Below are the code and all the weights of a small trained network. Each question names an input and a class and asks about switching units off, where a switched-off unit gives its printed mean instead of its output.

import numpy as np


def w(rows, s, z=0):
    codes = np.array(rows[::2]) - 128.0
    scale = np.full(codes.shape[1], s)
    scale[-1] = z or s
    return codes * scale


def f(y):
    return np.maximum(y, 0)


def log_softmax(a):
    a = a - a.max(-1, keepdims=True)
    return a - np.log(np.exp(a).sum(-1, keepdims=True))


def net(x, mask):
    res = np.array(x, float).reshape(1, 7) / 4 @ E
    y = f(res @ A[0][:, :-1].T + A[0][:, -1])
    res = res + np.where(mask, y, B[0][:, -1]) @ B[0][:, :-1]
    return log_softmax(res[-1] @ U[:, :-1].T + U[:, -1])


A, B = {}, {}
E = w([
[141,45,93,92,141,224,84,193,110,129,181,206],'x0',
[150,132,164,157,144,116,146,140,157,128,166,138],'x1',
[161,96,87,92,183,134,165,51,252,128,115,149],'x2',
[144,152,76,135,145,98,137,148,131,150,193,122],'x3',
[49,65,123,161,78,109,72,90,192,103,198,126],'x4',
[145,135,142,95,118,141,128,129,149,92,167,97],'x5',
[120,126,100,129,121,106,110,119,98,153,99,155],'x6',
],0.012)
A[0] = w([
[144,102,66,154,171,159,161,81,195,113,97,115,67],'N1',
[102,163,168,149,107,33,168,94,123,108,107,89,118],'N2',
[131,108,138,137,52,134,136,156,156,115,59,152,92],'N3',
[116,140,172,128,103,150,176,156,155,130,118,163,132],'N4',
[117,122,121,88,171,150,150,79,207,152,124,146,59],'N5',
[101,169,149,119,143,67,134,44,110,126,110,43,113],'N6',
[84,41,104,87,179,202,103,223,123,133,171,218,116],'N7',
[130,62,140,127,179,216,98,150,99,133,164,202,107],'N8',
[95,187,152,214,98,115,50,229,47,51,130,67,65],'N9',
[226,171,121,123,115,167,204,133,72,147,85,131,158],'N10',
[163,101,101,74,175,44,160,124,217,109,100,175,67],'N11',
[168,143,120,95,133,131,231,144,71,120,105,129,141],'N12',
[120,139,166,182,32,118,132,201,51,125,150,94,76],'N13',
[1,84,88,192,108,108,64,95,225,94,167,139,163],'N14',
[129,93,130,87,124,119,139,97,172,136,115,119,110],'N15',
[112,224,138,182,141,112,98,77,163,147,98,69,105],'N16',
[95,128,127,133,134,148,158,142,134,106,124,124,2],'N17',
[76,195,152,156,122,95,162,42,138,169,116,55,118],'N18',
[161,120,90,134,130,154,124,123,167,91,116,179,73],'N19',
[176,112,75,82,200,124,112,57,238,148,72,150,95],'N20',
[105,89,139,155,68,111,98,126,162,113,112,121,158],'N21',
[17,93,136,194,42,108,85,69,148,111,208,125,157],'N22',
[182,99,124,65,111,212,78,126,100,167,159,183,123],'N23',
[149,155,114,135,44,79,188,70,122,144,107,125,99],'N24',
[211,193,148,125,160,174,119,112,100,137,103,139,151],'N25',
[182,162,155,170,101,168,132,87,115,115,178,163,14],'N26',
[243,116,153,97,167,136,199,185,83,131,85,129,164],'N27',
[124,103,129,177,95,147,145,201,67,115,141,107,70],'N28',
[191,168,132,82,176,142,149,125,96,145,99,118,155],'N29',
],0.0088,0.0034)
B[0] = w([
[173,73,160,126,52,31,120,141,66,124,72,73,187],'N1',
[133,113,155,91,205,161,88,153,191,153,150,97,210],'N2',
[106,151,127,142,136,108,126,130,140,102,117,128,148],'N3',
[139,137,98,141,164,143,142,136,140,134,135,138,146],'N4',
[149,118,125,132,93,101,159,175,112,108,79,81,188],'N5',
[62,83,173,92,135,131,71,138,224,168,221,117,205],'N6',
[113,124,147,81,207,136,50,144,171,198,167,102,241],'N7',
[67,109,172,87,194,97,71,133,187,149,137,97,212],'N8',
[163,65,153,136,71,92,168,209,86,112,49,75,233],'N9',
[94,217,117,144,117,176,168,92,136,123,161,197,207],'N10',
[189,107,109,154,77,122,125,171,126,102,101,90,196],'N11',
[93,156,70,187,132,156,183,76,95,91,149,137,187],'N12',
[205,106,164,90,46,77,136,171,98,119,34,110,214],'N13',
[95,172,52,177,83,225,147,96,83,71,189,161,247],'N14',
[125,124,93,116,90,123,77,171,61,79,134,116,165],'N15',
[112,95,134,97,159,142,90,119,191,132,145,97,198],'N16',
[120,136,95,146,119,124,117,123,147,131,101,94,128],'N17',
[141,105,163,92,199,143,88,144,254,194,176,100,214],'N18',
[181,125,153,141,148,135,93,183,171,85,96,135,163],'N19',
[206,82,136,146,51,77,152,178,77,66,69,127,226],'N20',
[96,132,109,124,130,154,167,124,114,138,102,156,175],'N21',
[70,195,36,220,111,176,161,20,33,74,173,148,242],'N22',
[91,129,120,130,200,72,79,107,188,167,147,116,205],'N23',
[101,117,134,114,138,120,64,131,175,155,152,126,178],'N24',
[70,142,62,189,109,159,122,144,104,79,201,181,185],'N25',
[107,136,121,102,143,93,180,142,126,133,146,106,135],'N26',
[81,178,90,198,116,170,154,95,112,115,174,142,214],'N27',
[217,98,139,108,76,73,121,189,112,155,98,149,180],'N28',
[81,131,77,190,118,185,146,83,74,122,147,177,189],'N29',
],0.0078,0.016)
U = w([
[53,252,85,180,125,215,177,35,72,89,162,157,253],'0',
[94,117,156,37,247,118,44,119,219,189,157,89,112],'1',
[223,96,139,111,53,36,152,166,73,98,43,89,11],'2',
],0.011,0.0016)

Each question gives the input, the list of numbers given to net, and the class t.
The units are the neurons (one row each of A and B). Each row of codes is followed by its name. A weight is (code - 128) times the scale printed after its matrix; where a second scale follows, it is the last column's (A, B and U).
mask holds one flag per neuron, in row order. A switched-off neuron (its flag False) gives its mean, the last column of its row in B, instead of its output. The means were averaged over made-up inputs and are rounded, as every weight is.
A unit's drop is (log p(t) with every unit on - log p(t) with that unit switched off) / (log p(t) with every unit on - log p(t) with every unit switched off).
The circuit of an input: a set's keep is (log p(t) with only the set's units on - log p(t) with every unit switched off) / (log p(t) with every unit on - log p(t) with every unit switched off). Starting from the 12 units with the biggest drops (on a tie, the unit counted first), units are removed one at a time, each time the one whose removal leaves the highest keep (on an exact tie, the one counted first), for as long as the keep stays at least 0.8.
circuit, biggest first: the units of the circuit, biggest drop first
most important unit: the unit with the biggest drop
k most important neurons: the k neurons with the biggest drops, biggest first
drop of u: that unit's drop, to one decimal
input [-8,8,-8,-3,-2,-6,-4], class 1: circuit, biggest first : N18
input [8,5,8,-8,-8,8,-4], class 0: 4 most important neurons : N27, N29, N25, N10
input [6,8,0,-1,8,1,-2], class 0: 2 most important neurons : N22, N14
input [6,-4,-4,-8,5,-1,2], class 1: 4 most important neurons : N7, N8, N23, N27
input [-5,-2,7,5,-6,8,1], class 2: 4 most important neurons : N20, N1, N22, N14
input [-6,8,-7,6,3,-6,3], class 2: 2 most important neurons : N9, N13
input [-7,-2,4,3,6,6,-3], class 1: 2 most important neurons : N18, N6
input [-6,3,7,-2,3,3,-3], class 2: 2 most important neurons : N20, N1
input [7,-7,5,-7,8,-4,-4], class 0: 2 most important neurons : N14, N22
input [-8,7,-3,8,6,0,-3], class 1: 2 most important neurons : N18, N2
input [-7,2,1,-2,-6,4,4], class 1: 3 most important neurons : N18, N22, N6
input [8,5,-5,5,-6,-1,-8], class 1: 2 most important neurons : N7, N8
input [6,0,7,7,-2,7,-8], class 2: 2 most important neurons : N20, N1
input [-3,1,0,5,2,4,-1], class 1: most important unit : N27
input [-5,1,7,-7,-5,0,7], class 2: drop of N22 : 0.1
input [-5,6,5,2,6,6,1], class 0: drop of N22 : 3.5
input [5,6,2,7,7,-5,1], class 0: drop of N14 : 0.7
